In the rows, zero is written as 128.
Each row of numbers belongs to one of the nodes below and depends on some of the facts about them. Some rows are named. Which node is each other row?

Some rows with their names:
[150 115 157 124 138 141 150 124 139 107 144 162 119 124 166 131 131 143
 136 176 120 146 138 121 115 130 135] : fliku
[ 86 117 133 162 118 115 159 111 116  82 132 158 148  33  83 157  89  55
 134 155 128 157 178 123 118 112 118] : zokur
[111 126 116  94  97 149 119 111 126 152  92 136 148 113 134 113 156 145
 112 142  96 125 117  76 166 166 105] : mista
[125 156  99 123 163 137 181 128 126 114 130 108 134 246 117 118  89 100
 150 118  98 109 158 121 113 165 167] : steto
[168 145 104 159 131 127 108 114 140 168 126  64 144  86 154 160 135 152
 120 126 141 112 110 196 109 160 118] : skilipal
[122 123 110 119 142 146 129 126 146 115 130 106 115 126 114 136 127 139
 118 142 118 126 134 119 123 134 140] : piflal
[184 124 109 153 147 134  63 141 161  39  96 135 117 203 135 145 132 173
 115 123 131 108  83  98 125 108 150] : klazok
[122 155 128 143 128 129 127 135 113 143 110 116 143 105 129 135 126 113
 107 127 110 120 123 137 135 147 125] : kamas
[111 126 121 128 113 122 119 108 129 139 113 145 131 123 128 120 123 148
 126 112 103 140 125  90 140 153  94] : guvel
[124 159  97 125 164 133 178 130 121 117 131 107 139 247 115 119  89 100
 150 113  97 108 159 122 114 165 162] : pefla
[101 128 129 159 121 126 130 148 134 124 135 129  86 111 145 104 123 143
 111 120 114 136 126 127 134 127 146] : ditra
[114 134 134 153 137 130 129 123 132 131 119 119 118 118 129 126 113 133
 124 124 115 141 126 128 128 138 124] : troli
[153 115 163 121 143 143 147 123 141 116 143 154 119 124 165 135 135 146
 135 175 124 144 133 128 113 128 131] : graguklik
[120  91 163  72 126 134 119 134 126 156 142 133 136 145 117 107 138 105
 153 120 190 129 113 138 140  85 133] : plevor
[127 107 144  86 119 156 120 142 121 163 113 103 142 133 111  99 158  98
 134 132 165 116 111 158 156  96 150] : pofle
[121 101 163  80 126 133 121 134 127 153 139 134 135 143 118 108 133 108
 151 122 181 131 114 133 141  91 134] : drona
[120  94 147  95 122 133 117 127 127 168 134 113 134 145 101  96 141 111
 152 100 173 132 113 154 145  86 128] : tastun
[148  87 102 105  94 155 119 124 143 158 128  75 143 133 126  95 166 118
 153 135 175 104 121 187 144 105 160] : skotrok
[120  92 146  96 122 129 113 129 124 165 134 117 134 151 102  96 141 110
 153  98 174 130 114 155 143  87 126] : zesi

There are 2 kinds of fact about the nodes: α, χ.
pofle {α=d}
grobuk {α=a, χ=bepam}
gistu {α=e, χ=vebim}
klifu {α=d}
trugi {α=f, χ=feston}
grefler {α=b}
dizen {α=a, χ=tresa}
zogo {α=b, χ=breklam}
graskim {α=c, χ=rodosul}
fugrom {α=e, χ=nise}
brebam {α=c, χ=pipodek}
zafeme {α=c, χ=nizo}
vizir {α=g, χ=gridruk}
kleklogek {α=b, χ=ploflam}
dodra {α=f, χ=gaden}
levubel {α=e, χ=stokimi}
ditra {α=a, χ=navi}
skilipal {α=g, χ=flomoba}
retipu {α=f, χ=klobro}
piplem {α=e, χ=vitudril}
bruplir {α=d, χ=finestal}
zukler {α=d, χ=deskim}
kaplebu {α=f}
pabok {α=e}
gudeske {α=d, χ=trurik}
kubuve {α=g, χ=sugus}
kosil {α=a, χ=peflas}
staven {α=c, χ=grefler}
grabri {α=a, χ=plevor}
skapok {α=b, χ=troli}
taga {α=f, χ=gresti}
lugril {α=e, χ=kladranu}
groke {α=c, χ=plimer}
ladror {α=b, χ=grada}
siklelu {α=a, χ=laso}
kinis {α=a}
grelufen {α=b, χ=brigrafen}
vonuk {α=d, χ=vizir}
vistak {α=b, χ=mogeskin}
druflim {α=c, χ=vipem}
dalum {α=a, χ=sudra}
sipim {α=a, χ=tanu}
finestal {α=f, χ=sozus}
sotru {α=b, χ=graskim}
gridruk {α=a, χ=zokur}
zatrebrus {α=a, χ=lugril}
linom {α=c, χ=mista}
skebrin {α=c}
brustom {α=a, χ=vistak}
zesi {α=a}
plistem {α=f}
bretrul {α=d}
tezar {α=d}
vipem {α=b, χ=tapel}
vulik {α=g, χ=vibrun}
pipodek {α=b, χ=klusom}
stokimi {α=e, χ=klekla}
teplal {α=a, χ=skapok}
staze {α=f}
fiko {α=a, χ=trugi}
gugo {α=b}
klisos {α=c, χ=pefla}
skotrok {α=g}
piflal {α=b, χ=fules}
klusom {α=a, χ=laduk}
zoral {α=a, χ=truplar}
braval {α=g, χ=sebruves}
vura {α=e, χ=fedorom}
troflu {α=b, χ=kleklogek}
gobol {α=a, χ=taski}
rara {α=e, χ=dalum}
skobik {α=c, χ=baklum}
stugros {α=b, χ=nuguvas}
vibrun {α=f, χ=stivar}
mogeskin {α=g, χ=skolo}
stobrer {α=a, χ=staven}
treful {α=d, χ=bufas}
feston {α=a, χ=diser}
stepi {α=e, χ=sudraplu}
stivar {α=b, χ=ganul}
lubis {α=b, χ=gopok}
skoti {α=c, χ=kibre}
plimer {α=d, χ=skobik}
midu {α=c, χ=fiko}
begrok {α=a}
fitrutri {α=d, χ=dizen}
klasko {α=a}
vidrer {α=b, χ=ditra}
skolo {α=g, χ=riske}
klilo {α=c, χ=zesi}
fules {α=g, χ=gugo}
trurik {α=e}
nudugel {α=a}
tapel {α=c, χ=nuretam}
pegrego {α=c, χ=davok}
brikun {α=a, χ=troflu}
sudraplu {α=a, χ=gino}
bolo {α=c, χ=teplal}
kibre {α=b, χ=stobrer}
graguklik {α=f, χ=plurigun}
drona {α=c}
kamas {α=d, χ=levubel}
sugus {α=f, χ=kaplebu}
bradru {α=d, χ=gudeske}
pudana {α=d}
getru {α=b, χ=zoral}
vitudril {α=d, χ=nudugel}
nise {α=a, χ=guvel}
zetres {α=a, χ=stabam}
guvel {α=a, χ=linom}
breklam {α=f, χ=grelufen}
tarur {α=c, χ=pluflok}
braflem {α=c}
baklum {α=b, χ=staze}
klekla {α=a}
patriple {α=g, χ=vonuk}
meve {α=a, χ=retipu}
fliku {α=f, χ=bega}
ganul {α=g, χ=kosil}
sudra {α=c, χ=vura}
stabam {α=d}
pletal {α=b, χ=sipim}
sebruves {α=b, χ=lomi}
fleto {α=f, χ=zetres}
brigrafen {α=e, χ=plinizam}
taski {α=g, χ=bruplir}
navi {α=a, χ=skidaplon}
flafisor {α=a, χ=treful}
tastun {α=a}
lomi {α=f, χ=stugros}
vosan {α=e, χ=bradru}
bresok {α=b, χ=klisos}
klebris {α=f, χ=dodra}
gresti {α=f, χ=brikun}
peflas {α=b, χ=klebris}
bega {α=c, χ=piflal}
kladranu {α=c, χ=bresok}
ruka {α=a, χ=piplem}
groklomur {α=a, χ=plopum}
riske {α=c, χ=groklomur}
nizo {α=e, χ=siklelu}
tregrol {α=c}
fedorom {α=g, χ=fitrutri}
deskim {α=a, χ=bretrul}
plopum {α=a, χ=viskol}
klobro {α=c, χ=pudana}
drekam {α=g, χ=kamas}
zudraro {α=c, χ=pegrego}
bufas {α=a, χ=pletal}
trezezim {α=c, χ=brutri}
notrir {α=f, χ=fliku}
plukos {α=e, χ=gistu}
nuguvas {α=g, χ=todrul}
plevor {α=c}
pefla {α=b, χ=lubis}
kluske {α=f}
laduk {α=d, χ=midu}
pizedrun {α=a, χ=zatrebrus}
plinizam {α=d, χ=klazok}
deristi {α=a}
plurigun {α=c, χ=skilipal}
gaden {α=a, χ=skebrin}
tiskol {α=b}
skidaplon {α=b}
vebim {α=f, χ=zudraro}
brutri {α=d, χ=klilo}
rodosul {α=b, χ=taga}
laso {α=e, χ=plukos}
dregi {α=f, χ=getru}
mista {α=d, χ=brustom}
gino {α=c, χ=vidrer}
troli {α=a, χ=pekam}
gopok {α=f, χ=steto}
zokur {α=c, χ=braval}
pekam {α=b, χ=fleto}
ploflam {α=e}
diser {α=a, χ=tastun}
davok {α=d, χ=stepi}
fleklela {α=b, χ=plistem}
dotu {α=e, χ=skoti}
steto {α=b, χ=flafisor}
sozus {α=f, χ=klasko}
grada {α=g, χ=kubuve}
klazok {α=b, χ=grobuk}
pluflok {α=b, χ=ladror}
bepam {α=d, χ=fleklela}
nuretam {α=a, χ=drekam}
truplar {α=b, χ=grabri}
todrul {α=a, χ=flusu}
tanu {α=c}
flomoba {α=b, χ=stodra}
saplogrom {α=e}
stodra {α=d, χ=tarur}
viskol {α=d, χ=meve}
tresa {α=b}
flusu {α=g, χ=zogo}

Rows to name:
No name comes twice in this set of rows, the named rows included.
[121 108 159 136 116 146 162 172 142  98 173 163  47 104 202  88 148 166
 103 184 117 138 139 121 124 112 185] => vebim
[182 124 101 169 141 119  57 138 152  14  92 150 129 189 121 155 124 157
 116 120 133 108  90  94 122  95 145] => grelufen
[117 158 123 154 149 120 163 124 113 123 118 128 137 196 128 113  84 104
 148  98 102 127 141 124 120 157 138] => bufas
[117 169 135 133 157 111 179 132 104 121 130 150 150 226 137 122  69  90
 158 104 110 121 148 109 112 169 143] => klisos
[112 126 142 103 121 113 123 120 119 133 131 162 139 128 132 129 121 130
 134 116 136 134 123  94 135 138 100] => klobro
[150 120 110 123 141 137  99 133 151  93 119 119 118 168 121 135 135 151
 121 127 135 114 110 112 127 115 143] => fleklela
[121 175 119 142 145 134 169 140 100 133 105 117 153 206 130 109  99  85
 136 119  93 107 142 132 130 168 158] => treful
[150 108 162 113 136 142 150 123 136 113 148 163 123 131 158 125 136 140
 140 170 129 144 135 127 118 118 136] => sozus
[106 113 123 115 110 139 120  99 134 138 110 141 128 124 130 111 132 155
 129 123 100 142 121  79 152 155  96] => meve
[146 103  73 207  89 130 117 110 139  39 102 121 158  66 101 144 127  85
 135 159 136 119 155 154 125 106 157] => nuguvas

Now the same nodes, written a new way:
Named rows:
[145 109 123 134 156 139 180 107 139 139 145 143 138 133 158 118  78  99
 118 107 152 133 102 128 122  55  73  81 191 172] : brigrafen
[134 125 143 132 125 136 162 116 162 141 158 147 162 106 159 121 104 126
 108 110 164 138 103 128 149  59  71  78 199 121] : gino
[160 109 117 153  94 115 169  89 116 158 137 124 178 137 148 124  86 120
 148 128 123 131 126 165 152  66  75  87 173 153] : steto
[149 128 133 128 133 131 172  92 122 142 128 136 161 143 161 134  88 111
 135 117 137 148 134 147 147  70  66  78 162 146] : tezar
[153 109 123 142 113 132 166 118 127 150 149 117 171 113 151 112  96 114
 122 125 153 133  94 145 127  66  75  84 191 129] : tiskol
[150 138 149 122 147 127 189  75 102 177 116 162 153 144 160 134  95 100
 126 115 134 159 130 160 126  68  96  77 180 128] : pudana
[134 110 122 142 129 124 150  96 116 151 148 113 165 133 140 123  78 100
 124 113 141 120 100 154 132  51  74  67 175 175] : treful
[142 126 137 121 148 142 163 117 126 139 150 125 156 115 153 127  97 120
 106 112 162 143 106 128 128  63  66  72 183 129] : davok
[165 114 129 142 112 123 179  84 115 148 137 136 164 121 154 117 101 128
 141 121 141 141 136 154 143  75  84  95 176 109] : pluflok
[141 149 117 111 154 151 181 119 128 168 131 159 157 168 176 171  85 114
 127 127 127 149 127 141 144  68  86  83 196 158] : trurik
[126 144 141 112 131 131 142 128 123 141 161 117 181 131 148 134 103 121
 119 110 152 109 102 145 157  59  60  60 179 159] : sozus
[137 122 148 160 123 133 161 102 156 137 169 150 151  90 144  95 101 127
 120 107 158 143 116 142 160  53  58  72 188 126] : bega
[141 123 123 130 162 155 170 120 139 128 159 145 131 118 157 128  87 118
 118 112 163 140 117 124 130  61  76  79 191 132] : plukos
[144 134 157 109 125 113 178  94 128 133 118 142 174 152 172 121 102 107
 135  98 139 126 125 144 161  70  57  73 155 171] : breklam
[130 150 136 124 140 141 175  92 127 138 112 185 146 139 160 116 102  99
 163  94 148 115 135 146 147  86  95  84 157 134] : mogeskin
[158 122 140 125 136 124 185  87 123 149 116 139 163 147 171 130  89 105
 127 109 132 147 125 141 144  67  65  84 166 166] : bepam
[125 109 143 132 124 124 154  92 138 138 130 124 174 113 160 120  85 105
 104  93 167 123  92 144 136  67  70  84 170 147] : klusom
[136 148 136 132 143 135 164  87 129 125 127 175 145 125 153 115 106 120
 160  88 147 110 144 145 161  80  82  85 157 143] : skilipal
[137 122 152 130 122 119 170  73 132 148 113 141 177 129 171 129  88 115
 117  96 145 138 122 157 159  72  67  92 164 148] : diser

Which node is each row?
No name comes twice in this set of rows, the named rows included.
[125 121  99 107 140 162 156 144 144 120 145 132 150 149 164 157  69 100
 132 124 166 121 102 116 128  72  76  76 184 138] => vosan
[123 167 139 142 127 153 172 126 137 156 114 184 158 154 162 111  84  68
 175 112 124 136 127 156 162  85  62  69 151 175] => drekam
[134 138 164 127 133 130 167 124 133 140 148 133 171 121 156  93 101  87
 122 104 153 142  99 143 151  60  39  56 169 173] => fleto
[141 132 159 131 131 116 176  71 127 172 114 145 179 131 171 132  96 116
 106  97 137 153 117 164 154  66  74  92 174 160] => tastun
[158 121 129 135 128 138 172 124 129 155 153 122 169 101 152 117 108 128
 109 125 160 149  99 135 126  67  75  88 200 113] => vidrer
[141 184 165 125 138 138 162 126 126 166 161 138 181 131 159 131 114 138
 126 117 122 156 142 159 186  64  40  61 178 168] => staze
[132 126 142 130 109 118 175  75 135 176 126 171 168 146 158 138  92 112
 136 114 131 135 122 165 155  62  96  81 189 133] => plevor
[150 134 150 146 149 137 180 118 127 172 146 136 159 118 155 106  93  93
 106 116 136 170  98 144 130  53  55  65 190 174] => stabam
[125 123 140 103 105 118 151  87 112 116 116 140 169 160 156 128  83  96
 164 104 154 101 135 154 158  80  74  66 138 128] => dregi

The same nodes again, as new rows of numbers:
Named rows:
[102 144 104  94  90 156 130 137 144 134 132  98  94 115 119 122 133  92
 102 120 179 119 167 115 120 156 187 126 166  56 120 159 103 186 124] : zesi
[108 135 108 103 167 155 164 129 119 133 156 128 116 105  97  89 133  98
  96 141 169 121 167 143 126 149 165 104 155  62 105 144 114 163 114] : sipim
[110 142 120 109 158 148 174 127 118 133 149 141 110 105  86  82 139 103
  96 141 171 128 171 137 125 158 162 101 151  57 110 145 105 142 107] : zatrebrus
[109 138 112 106 167 152 168 129 119 133 152 132 115 106  95  86 136 100
  96 142 170 123 168 140 123 152 163 103 153  61 106 142 110 154 109] : flafisor
[108 144  97  87 129 152 152 130 130 137 138 118 101 126 111  96 141  92
  96 130 180 118 174 113 130 147 174 106 148  67 145 147 110 146 132] : meve
[129 142 114 139 116 144 102 109 114 133 152 131  78 124  75 102 159  98
  74 142 184 110 147 133 158  92 133  98 150  91 141 121 113  58 103] : getru
[107 142 153 138  18 132 134 131 122 147 119 118  80 130 129 126 166  93
  93 123 186 125 144 123 102 105 154 152 156  68 106 174  98 155  85] : piflal
[130 146 153 150  65 141 127 121 123 127 132 119  93 115  87 113 169 100
  88 134 175 117 153 137 111  98 141 118 168  76 107 145 103 100  80] : stugros
[121 132 137 151  95 141 212 122 125 110 129 140 112 116  89  80 155 122
  76 121 182 119 185 110 183 139 152 104 126  86 136 135  84 134 108] : druflim
[111 146 126 135 139 149 143 124 119 124 148 129  98 103  56 107 142 105
  96 134 178 130 156 151 141 132 165 109 155  62  88 140 102 149 111] : sudra
[111 141 119 131 122 147 147 126 123 126 142 124  94 109  87 108 143 100
  92 142 181 127 162 146 151 133 168 108 151  68 113 144  98 146 117] : tregrol
[ 90 130  62  78 162 150  98 123 141 152 169 126  49 135 152 113  93  88
  68 173 205 117 156 114 232 177 166 123 132  51 148 153  94 165 133] : bretrul
[113 142  93  94 167 160 104 119 141 122 151 106 104 109 101 114 133  94
  89 157 182 116 158 147 149 135 158 113 164  63 123 135 115 137 131] : ploflam
[111 150 124 111 159 151 134 121 134 122 145 131 106 104  79 103 138 109
  95 146 181 128 156 149 137 150 154 123 159  49  97 143 102 140 106] : vura
[118 125 118 119 127 154 189 121 142 107 136 123 133 115 123  86 145 117
  75 134 182 111 179 114 175 141 143 124 136  79 135 135  99 158 113] : levubel
[103 145  96 103 176 161 143 130 137 122 170  96 105 131  84 115 116  78
  86 174 184 118 161 146 156 127 188 100 154  57  69 165 109 213 116] : kaplebu
[120 155 137 126 144 153 171 129 145 104 150 107 111 122  57 102 134  93
  86 170 177 124 179 132 145 142 181  86 158  51  65 168  90 176  89] : lomi
[104 152 120 128 150 151 151 126 143 116 167 120  77 127  57 111 111  98
  80 158 192 128 161 126 190 154 181 103 145  43  60 165  82 194 104] : vebim
[132 165 155 128  85 136 164 125 137 119 132 139  90 122  82  90 151 111
  89 138 175 128 178 114 135 159 160  93 167  49 101 158  81  95  72] : patriple

Rows to name:
No name comes twice in this set of rows, the named rows included.
[101 139 114 133 116 148 124 125 126 130 151 124  75 108  79 122 126 106
  88 128 187 127 151 139 173 144 171 122 150  61  99 145  93 164 125] => gino
[126 148 130 142  93 141 103 114 118 135 143 127  75 121  74 113 161  97
  83 137 182 116 145 134 135  98 140 109 158  78 124 134 109  76  97] => rodosul
[121 149 138 136 104 147 152 128 130 116 130 119 102 104  73 108 155 104
  95 141 174 127 172 140 130 136 169 101 161  65 112 148  93 131 107] => zokur
[108 152 104 101 156 154 172 127 136 120 154 105 111 147  80 100 133  80
  84 166 188 118 173 117 150 124 189  94 138  65  94 166 106 190 117] => retipu
[108 142  81  70 156 162 138 126 144 133 152  99 115 136 128 104 130  85
  89 155 182 109 167 118 125 135 170 117 149  62 121 154 123 183 118] => pudana
[112 149 122 121 161 152 168 128 138 114 161 114 103 128  69 100 124  90
  83 173 183 125 171 135 164 143 179  92 146  51  73 164  93 185 100] => kluske
[ 99 153 138 117  96 144 182 140 143 123 138 108  97 137  96 114 130  85
  92 159 189 134 171 120 135 153 196 121 146  42  68 194  82 226  96] => fliku
[106 154 140 145 103 136 142 123 124 129 137 149  61 111  56 109 137 115
  89 126 192 140 159 125 176 162 166 114 142  53 112 149  75 123 109] => zafeme
[ 96 146  93  91 140 135 117 118 139 151 153 154  31 139 126  98 104  97
  67 172 208 132 166  97 234 198 160 112 123  41 160 158  72 116 117] => zukler
[ 99 123  93 121 217 163 149 123 113 132 189 140 106  88  67  94 104 116
  87 124 173 118 144 161 180 152 150 114 152  56  58 122 115 188 116] => nudugel
[105 149 111 103 141 153 125 123 147 129 155 127  78 119  92 110 113 107
  84 146 188 124 159 119 170 175 162 122 154  35  88 155  89 164 100] => davok
[112 114  93 112 125 163 190 130 137 116 152 107 133 109 133  88 129 110
  79 115 173 100 180 114 172 141 158 114 144  85 127 133 108 192 126] => klekla
[106 127 100 118 166 157 152 128 112 129 161 110 125 106 100 105 140  92
  95 147 170 117 154 169 132 108 166 111 154  80  90 140 125 186 126] => tanu
[120 148 128 108 129 153 137 124 145 115 131 112 115 104 100 107 146 103
  95 151 176 122 169 140 126 146 159 117 168  57 116 149 102 139 107] => brigrafen
[104 120 127 124 123 134 137 130  91 163 154 127 105 116 154 103 158  73
  90 184 170 125 137 191  94  90 141 130 157  80 102 163 126 150  86] => grefler

